[[125 152 115 115 114 127]
 [127 104 134 107 133 128]]
->
[[127 104 134 107 133 128]]

[[129 151 129 132 129 129 128 128 132 137 140 129 130 140 130]
 [130 137 135 131 130 130 129 129 133 141 130 129 131 151 128]
 [129 138 135 132 129 128 128 128 130 148 129 129 132 149 129]
 [132 144 137 129 129 132 129 130 138 144 130 130 131 130 128]
 [131 157 133 128 128 130 128 129 135 145 132 130 130 128 130]]
->
[[130 137 135 131 130 130 129 129 133 141 130 129 131 151 128]
 [132 144 137 129 129 132 129 130 138 144 130 130 131 130 128]]

[[116 143 125 136]
 [135 110 102 126]
 [134 141 126 139]
 [145 130 126 145]
 [132 152 138 134]
 [129 124 100 139]
 [127 152 137 132]]
->
[[135 110 102 126]
 [145 130 126 145]
 [129 124 100 139]]

[[132 133 141 128 122 132 131]
 [142 138 140 138 130 145 135]
 [120 122 118 127 135 121 129]
 [121 128 101 132 129 117 116]
 [134 136 141 132 124 136 133]
 [128 123 146 111 128 126 138]
 [135 126 140 123 130 137 133]]
->
[[142 138 140 138 130 145 135]
 [121 128 101 132 129 117 116]
 [128 123 146 111 128 126 138]]

[[115 129 123 139 143 120 140]
 [114 116 110 126 113 111 104]
 [134 138 157 128 126 139 147]
 [133 134 127 130 127 130 121]
 [127 127 134 134 126 124 126]]
->
[[114 116 110 126 113 111 104]
 [133 134 127 130 127 130 121]]

[[119 132 137 117 144 136 129 120 141 140 124 140 113 135 105 126]
 [134 137 131 132 130 125 123 108 147 121 131 132 125 121 116 131]
 [138 126 127 126 121 136 116 141 120 126 135 115 143 120 126 127]]
->
[[134 137 131 132 130 125 123 108 147 121 131 132 125 121 116 131]]

[[121 141 100 116 141 134 129 132 129 143 139 143 125 144 145 141]
 [126 127 132 132 141 105 129 134 125 150 122 124 115 146 144 112]
 [126 134 123 132 138 106 146 138 109 124 137 136 140 119 121 116]
 [116 140 147 115 134 114 134 134 118 135 138 141 129 128 131 118]
 [141 122 136 142 109 126 112 109 127 126 129 123 131 132 133 122]
 [143 142 124 151 130 119 124 130 125 123 136 142 114 124 122 120]]
->
[[126 127 132 132 141 105 129 134 125 150 122 124 115 146 144 112]
 [116 140 147 115 134 114 134 134 118 135 138 141 129 128 131 118]
 [143 142 124 151 130 119 124 130 125 123 136 142 114 124 122 120]]

[[125 135 151 116 125 131 135 129 126]
 [137 117 105 151 132 125 126 130 125]
 [138 127 151 137 126 131 146 135 116]]
->
[[137 117 105 151 132 125 126 130 125]]
---
[[133 122 130 117 129 144 132 134 124 120 120 125]
 [143 145 116 142 130 131 122 122 129 121 136 143]
 [126 135 121 137 123 124 125 129 129 117 101 107]]
->
[[133 122 130 117 129 144 132 134 124 120 120 125]
 [126 135 121 137 123 124 125 129 129 117 101 107]
 [143 145 116 142 130 131 122 122 129 121 136 143]]

[[120 133 124 150 142 115 113 121 131]
 [122 127 134 124 126 135 119 122 130]
 [141 130 121 120 115 137 110 134 111]
 [111 117 148 119 140 147 112 111 137]
 [126 146 138 116 128 133 129 124 105]]
->
[[111 117 148 119 140 147 112 111 137]
 [126 146 138 116 128 133 129 124 105]
 [122 127 134 124 126 135 119 122 130]
 [120 133 124 150 142 115 113 121 131]
 [141 130 121 120 115 137 110 134 111]]

[[131 146 135 121 119 118 120 121 118 126 145]
 [116 133 151 118 128 134 121 106 128 120 123]
 [127 133 117 151 137 114 123 134 139 124 139]
 [114 124 126 140 144 130 135 129 129 133 127]
 [119 115 131 117 133 150 133 126 119 132 114]
 [134 123 121 127 130 121 157 144 125 148 122]
 [141 118 105 130 127 128 146 154 121 145 126]
 [124 123 138 137 134 123 126 119 152 117 116]]
->
[[116 133 151 118 128 134 121 106 128 120 123]
 [124 123 138 137 134 123 126 119 152 117 116]
 [131 146 135 121 119 118 120 121 118 126 145]
 [119 115 131 117 133 150 133 126 119 132 114]
 [114 124 126 140 144 130 135 129 129 133 127]
 [134 123 121 127 130 121 157 144 125 148 122]
 [127 133 117 151 137 114 123 134 139 124 139]
 [141 118 105 130 127 128 146 154 121 145 126]]

[[140 108 114 134 123 121 114 125 125]
 [133 132 138 134 127 122 150 124 114]
 [130 130 134 135 120 123 135 125 123]
 [120 138 117 115 115 127 129 110 138]
 [121 116 120 137 136 142 122 132 113]
 [121 137 119 116 117 128 130 113 137]
 [123 136 121 116 122 127 132 116 134]
 [118 141 141 127 136 137 119 142 145]
 [130 132 136 136 120 123 138 125 122]
 [117 145 145 124 137 137 118 144 150]]
->
[[117 145 145 124 137 137 118 144 150]
 [118 141 141 127 136 137 119 142 145]
 [133 132 138 134 127 122 150 124 114]
 [130 132 136 136 120 123 138 125 122]
 [130 130 134 135 120 123 135 125 123]
 [123 136 121 116 122 127 132 116 134]
 [121 116 120 137 136 142 122 132 113]
 [121 137 119 116 117 128 130 113 137]
 [120 138 117 115 115 127 129 110 138]
 [140 108 114 134 123 121 114 125 125]]

[[137 115 119 146 113 140 129 145]
 [118 117 138 149 134 139 116 131]
 [137 113 128 110 136 129 140 133]
 [115 116 131 117 146 141 147 122]
 [113 140 116 132 143 114 128 113]
 [112 137 154 120 115 129 137 147]
 [132 141 129 112 118 122 139 125]
 [139 118 151 114 141 121 111 131]
 [114 137 132 123 117 137 144 134]
 [139 113 108 134 116 137 143 137]]
->
[[112 137 154 120 115 129 137 147]
 [139 118 151 114 141 121 111 131]
 [118 117 138 149 134 139 116 131]
 [114 137 132 123 117 137 144 134]
 [115 116 131 117 146 141 147 122]
 [132 141 129 112 118 122 139 125]
 [137 113 128 110 136 129 140 133]
 [137 115 119 146 113 140 129 145]
 [113 140 116 132 143 114 128 113]
 [139 113 108 134 116 137 143 137]]

[[152 134 127 110]
 [148 133 130 105]
 [146 139 126 101]
 [151 118 121 111]
 [142 121 139 111]]
->
[[142 121 139 111]
 [148 133 130 105]
 [152 134 127 110]
 [146 139 126 101]
 [151 118 121 111]]

[[125 132 120 147 132 132 137 105 103 116 123 126 130]
 [124 126 132 142 124 131 112 122 108 128 115 132 123]]
->
[[124 126 132 142 124 131 112 122 108 128 115 132 123]
 [125 132 120 147 132 132 137 105 103 116 123 126 130]]

[[119 137 106 124 116 123 137 132]
 [128 128 128 128 123 128 128 135]
 [125 116 125 132 133 130 130 134]
 [129 120 129 122 130 134 135 136]
 [129 122 134 129 128 125 133 135]]
->
[[129 122 134 129 128 125 133 135]
 [129 120 129 122 130 134 135 136]
 [128 128 128 128 123 128 128 135]
 [125 116 125 132 133 130 130 134]
 [119 137 106 124 116 123 137 132]]

[[133 116 112 123 121 128]
 [132 119 114 118 123 129]
 [131 118 113 120 122 129]
 [130 121 119 121 124 129]
 [132 121 118 117 124 128]
 [109 148 124 156 125 112]
 [137 120 122 144 124 118]]
->
[[109 148 124 156 125 112]
 [137 120 122 144 124 118]
 [130 121 119 121 124 129]
 [132 121 118 117 124 128]
 [132 119 114 118 123 129]
 [131 118 113 120 122 129]
 [133 116 112 123 121 128]]
---
[[128 128 127 125 130 128 126 128 128]
 [128 122 130 129 136 134 127 129 117]
 [130 130 127 126 127 130 127 130 123]
 [128 135 122 118 124 122 122 130 137]
 [127 127 128 129 129 128 128 128 129]
 [130 142 122 120 113 118 124 129 145]
 [127 126 129 130 129 128 129 127 128]
 [123 106 144 156 141 139 147 120 116]]
->
[[123 106 144 156 141 139 147 120 116]
 [128 122 130 129 136 134 127 129 117]
 [127 126 129 130 129 128 129 127 128]
 [127 127 128 129 129 128 128 128 129]
 [128 128 127 125 130 128 126 128 128]
 [130 130 127 126 127 130 127 130 123]
 [128 135 122 118 124 122 122 130 137]
 [130 142 122 120 113 118 124 129 145]]

[[128 116 124 118]
 [128 117 138 146]
 [128 157 120 108]
 [128 138 127 124]]
->
[[128 116 124 118]
 [128 117 138 146]
 [128 138 127 124]
 [128 157 120 108]]

[[128 145 118 100 124 138 108 117 130 125 100 105]
 [145 124 127 128 120 145 118 143 126 109 127 129]]
->
[[145 124 127 128 120 145 118 143 126 109 127 129]
 [128 145 118 100 124 138 108 117 130 125 100 105]]

[[144 111 103]
 [105 139 143]
 [133 109  99]
 [133 133 130]
 [105 147 138]]
->
[[133 109  99]
 [144 111 103]
 [133 133 130]
 [105 139 143]
 [105 147 138]]

[[119 139 137 127 132]
 [113 134 132 126 128]
 [116 125 130 121 136]
 [125 144 155 128 135]
 [114 117 131 130 123]
 [119 129 120 136 133]
 [124 132 132 127 131]
 [127 121 130 127 127]
 [131 112 138 125 136]
 [108 140 132 128 124]
 [125 118 133 133 128]
 [135 128 132 126 122]]
->
[[131 112 138 125 136]
 [114 117 131 130 123]
 [125 118 133 133 128]
 [127 121 130 127 127]
 [116 125 130 121 136]
 [135 128 132 126 122]
 [119 129 120 136 133]
 [124 132 132 127 131]
 [113 134 132 126 128]
 [119 139 137 127 132]
 [108 140 132 128 124]
 [125 144 155 128 135]]

[[141 125 135 129 118 111 121 141 114 128 128]
 [117 130 123 126 139 143 136 113 144 129 128]
 [139 124 138 123 134 102 130 130 136 133 133]
 [127 131 124 134 115 140 121 137 110 123 124]]
->
[[139 124 138 123 134 102 130 130 136 133 133]
 [141 125 135 129 118 111 121 141 114 128 128]
 [117 130 123 126 139 143 136 113 144 129 128]
 [127 131 124 134 115 140 121 137 110 123 124]]

[[132 125 132 122 130 129 115 126 140 112]
 [123 124 136 138 132 127 130 118 122 113]
 [134 118 130 130 131 127 124 116 129 126]
 [124 103 141 126 128 126 124 105 122 111]]
->
[[124 103 141 126 128 126 124 105 122 111]
 [134 118 130 130 131 127 124 116 129 126]
 [123 124 136 138 132 127 130 118 122 113]
 [132 125 132 122 130 129 115 126 140 112]]
